Small tables with named rows and columns. After each table, cells are looked up by row and column.

bog
|  | seg | rume | rog | bekone | sos | gisot | lag |
|---|---|---|---|---|---|---|---|
| maleziv | -0.1 | -0.2 | -0.1 | -0.2 | -0.2 | -0.2 | -0.2 |
| selat | 0.2 | -0.2 | -0.2 | 0.0 | -0.6 | -0.5 | 0.4 |
| guramu | 0.3 | 0.3 | 0.0 | -0.4 | -0.1 | -0.6 | 0.1 |
| zud | 0.2 | -0.2 | 0.0 | -0.3 | -0.3 | -0.7 | 0.0 |
| nop | 0.3 | 0.0 | 0.1 | -0.3 | 0.1 | -0.5 | 0.1 |
| nutu | 0.1 | -0.6 | 0.2 | -0.6 | 0.8 | -0.5 | -0.1 |
| sazuf | 0.1 | -0.1 | 0.0 | -0.3 | -0.1 | -0.4 | 0.0 |
| muz | 0.3 | 0.0 | 0.1 | -0.2 | 0.0 | -0.5 | 0.2 |
| ras | 0.0 | -0.1 | -0.1 | -0.3 | -0.2 | -0.4 | -0.1 |
| bebut | -0.1 | -0.2 | -0.1 | -0.1 | -0.1 | -0.2 | -0.2 |
| kigin | -0.1 | -0.1 | 0.0 | -0.5 | -0.2 | -0.6 | -0.1 |
| lopur | 0.3 | 0.1 | 0.0 | -0.3 | -0.3 | -0.5 | 0.2 |
| vun | -0.1 | 0.0 | 0.0 | -0.3 | -0.1 | -0.6 | -0.1 |
| lodile | 0.0 | -0.1 | 0.1 | -0.1 | 0.0 | -0.7 | -0.2 |

What is the rog of maleziv in bog?
-0.1
What is the sos of nop in bog?
0.1
What is the seg of selat in bog?
0.2
What is the seg of bebut in bog?
-0.1
What is the bekone of maleziv in bog?
-0.2
What is the sos of kigin in bog?
-0.2
What is the lag of muz in bog?
0.2
What is the sos of vun in bog?
-0.1
What is the bekone of muz in bog?
-0.2
What is the rog of zud in bog?
0.0
What is the seg of muz in bog?
0.3
What is the lag of lodile in bog?
-0.2
What is the rume of muz in bog?
0.0
What is the gisot of ras in bog?
-0.4
What is the seg of zud in bog?
0.2
What is the seg of ras in bog?
0.0
What is the rog of nop in bog?
0.1
What is the rog of selat in bog?
-0.2
Row with the largest bekone: selat

